Here is a tiny trained network, its code and every weight. The questions are about switching its units off for an input and a target symbol, where a switched-off unit gives its printed mean instead of its output.

import numpy as np


def w(rows, s, z=0):
    codes = np.array(rows[::2]) - 128.0
    scale = np.full(codes.shape[1], s)
    scale[-1] = z or s
    return codes * scale


def norm(h):
    return h / np.sqrt((h * h).mean(-1, keepdims=True) + 1e-5)


def f(y):
    return y / 2 * (1 + np.tanh(0.7978845608 * (y + 0.044715 * y**3)))


def softmax(a):
    e = np.exp(a - a.max(-1, keepdims=True))
    return e / e.sum(-1, keepdims=True)


def log_softmax(a):
    a = a - a.max(-1, keepdims=True)
    return a - np.log(np.exp(a).sum(-1, keepdims=True))


def net(x, mask):
    ids = ['αβεζηθλμξπστφψω'.index(c) for c in x.split()]
    T = len(ids)
    res = E[ids] + P[:T]
    q, k, v = (norm(res) @ M[0].T for M in (Q, K, V))
    z = softmax(np.where(np.tri(T) > 0, q @ k.T / 3**0.5, -1e9)) @ v
    res = res + np.where(mask[0], z, O[0][:, -1]) @ O[0][:, :-1]
    y = f(norm(res) @ A[0][:, :-1].T + A[0][:, -1])
    res = res + np.where(mask[1:25], y, B[0][:, -1]) @ B[0][:, :-1]
    return log_softmax(norm(res)[-1] @ U[:, :-1].T + U[:, -1])


Q, K, V, O, A, B = {}, {}, {}, {}, {}, {}
E = w([
[117,169,126,79],'α',
[71,210,78,141],'β',
[172,134,108,160],'ε',
[78,201,79,140],'ζ',
[141,118,78,70],'η',
[104,73,83,139],'θ',
[132,180,135,114],'λ',
[141,118,78,70],'μ',
[55,163,3,144],'ξ',
[121,125,117,186],'π',
[142,59,45,108],'σ',
[107,173,142,147],'τ',
[190,90,56,123],'φ',
[105,87,91,178],'ψ',
[155,132,105,151],'ω',
],0.021)
P = w([
[105,253,6,190],'0',
[116,216,41,189],'1',
[125,191,70,182],'2',
[132,169,91,177],'3',
[138,153,109,169],'4',
[140,137,127,165],'5',
[137,123,142,158],'6',
[140,109,155,152],'7',
[130,104,164,142],'8',
],0.0061)
Q[0] = w([
[93,109,88,134],'h0',
[154,191,2,135],'h0',
[125,106,130,146],'h0',
],0.035)
K[0] = w([
[83,99,103,118],'h0',
[164,64,254,109],'h0',
[102,112,101,151],'h0',
],0.022)
V[0] = w([
[3,86,137,148],'h0',
[153,60,114,211],'h0',
[55,96,35,16],'h0',
],0.0078)
O[0] = w([
[113,62,195,203,2],'h0',
[69,101,71,169,227],'h0',
[98,2,204,85,198],'h0',
],0.007,0.0023)
A[0] = w([
[176,178,144,118,201],'n0',
[151,227,215,215,167],'n1',
[125,128,133,139,77],'n2',
[151,112,110,140,70],'n3',
[147,134,136,123,130],'n4',
[110,171,87,105,57],'n5',
[205,65,157,103,121],'n6',
[118,107,136,103,78],'n7',
[220,113,143,76,43],'n8',
[154,162,112,193,175],'n9',
[122,148,130,101,116],'n10',
[175,209,162,73,168],'n11',
[121,104,129,123,115],'n12',
[79,148,129,91,46],'n13',
[82,171,199,47,195],'n14',
[107,86,107,126,104],'n15',
[149,141,201,213,157],'n16',
[100,198,145,114,68],'n17',
[49,214,210,117,229],'n18',
[154,109,130,58,149],'n19',
[132,132,129,120,98],'n20',
[151,108,113,115,5],'n21',
[249,146,138,161,100],'n22',
[91,163,150,86,64],'n23',
],0.015,0.0028)
B[0] = w([
[144,144,168,98,189],'n0',
[255,218,137,210,245],'n1',
[132,121,132,130,117],'n2',
[118,109,115,98,130],'n3',
[133,113,118,112,122],'n4',
[81,160,134,156,233],'n5',
[97,167,91,130,159],'n6',
[143,128,151,140,125],'n7',
[151,174,152,171,160],'n8',
[108,80,180,120,255],'n9',
[112,129,111,125,146],'n10',
[191,128,142,56,219],'n11',
[132,136,147,123,127],'n12',
[77,129,100,154,156],'n13',
[17,143,142,104,201],'n14',
[138,172,169,106,163],'n15',
[121,166,74,163,152],'n16',
[99,135,102,101,206],'n17',
[131,48,176,96,251],'n18',
[140,68,140,145,179],'n19',
[127,126,121,125,122],'n20',
[137,115,95,119,119],'n21',
[28,80,80,89,162],'n22',
[84,128,92,113,156],'n23',
],0.024,0.0058)
U = w([
[116,97,188,6,37],'α',
[93,158,163,134,149],'β',
[156,240,40,98,123],'ε',
[101,153,150,134,127],'ζ',
[93,116,118,109,111],'η',
[154,30,196,143,135],'θ',
[183,158,167,24,86],'λ',
[74,113,121,105,88],'μ',
[51,177,49,186,79],'ξ',
[178,153,52,238,148],'π',
[167,54,99,97,255],'σ',
[220,146,148,137,195],'τ',
[114,91,26,126,205],'φ',
[112,67,112,245,85],'ψ',
[93,166,115,124,119],'ω',
],0.017,0.0084)

Each question gives the input, a string of symbols that net reads in full, and the target symbol t.
The units are the heads (3 rows each of Q, K, V and O) and the neurons (one row each of A and B). Each row of codes is followed by its name. A weight is (code - 128) times the scale printed after its matrix; where a second scale follows, it is the last column's (O, A, B and U).
mask holds one flag per unit, heads first, then neurons. A switched-off unit (its flag False) gives its mean, the last column of its rows in O or B, instead of its output. The means were averaged over made-up inputs and are rounded, as every weight is.
A unit's drop is (log p(t) with every unit on - log p(t) with that unit switched off) / (log p(t) with every unit on - log p(t) with every unit switched off).
The circuit of an input: a set's keep is (log p(t) with only the set's units on - log p(t) with every unit switched off) / (log p(t) with every unit on - log p(t) with every unit switched off). Starting from the 12 units with the biggest drops (on a tie, the unit counted first), units are removed one at a time, each time the one whose removal leaves the highest keep (on an exact tie, the one counted first), for as long as the keep stays at least 0.8.
units of the circuit, in order: the units of the circuit, biggest drop first
unit that matters most: the unit with the biggest drop
top k neurons: the k neurons with the biggest drops, biggest first
drop when u is switched off: that unit's drop, to one decimal
input ζ η β α σ α θ η, target θ: unit that matters most -> n19
input β ξ ψ α θ ζ, target θ: top 2 neurons -> n18, n14
input ζ φ β β τ ε μ, target ε: top 2 neurons -> n18, n9
input ω τ β, target τ: units of the circuit, in order -> h0, n1, n18
input β ζ β ε π ω μ ψ β, target ψ: units of the circuit, in order -> h0, n11, n14
input φ η λ ω ζ τ η, target τ: top 2 neurons -> n8, n19
input τ η η β σ β π η, target π: top 4 neurons -> n18, n9, n11, n8
input β β ε ξ ζ θ μ, target θ: top 4 neurons -> n19, n1, n5, n11
input ε π ζ, target π: units of the circuit, in order -> h0, n14
input ζ ζ φ ξ φ λ ψ μ, target ψ: units of the circuit, in order -> n11, n19, n18, n6
input η ω β τ β ε η, target ε: top 4 neurons -> n18, n9, n5, n1
input η π α σ π ζ λ α ω, target α: top 2 neurons -> n22, n9
input ξ β ξ λ β, target λ: top 2 neurons -> n18, n11
input ζ τ λ ε ε λ σ π μ, target π: top 4 neurons -> n18, n9, n11, n14
input μ λ ζ ε η τ ζ ε π, target π: unit that matters most -> n16
input ζ λ ζ, target λ: top 3 neurons -> n18, n11, n1
input λ φ β ψ ε, target ε: top 4 neurons -> n18, n22, n14, n1
input π β ξ ω τ π ξ ε ω, target ε: top 3 neurons -> n18, n14, n19
input φ ε θ β ε τ ω ψ ω, target ψ: drop when n14 is switched off -> 0.3
input λ α π, target π: drop when n16 is switched off -> 0.1
input α η ω ψ ψ ζ, target ψ: drop when n11 is switched off -> 0.2
input ξ θ λ λ π ζ τ τ, target τ: units of the circuit, in order -> n1
input σ ξ τ ζ, target τ: units of the circuit, in order -> h0, n1, n18
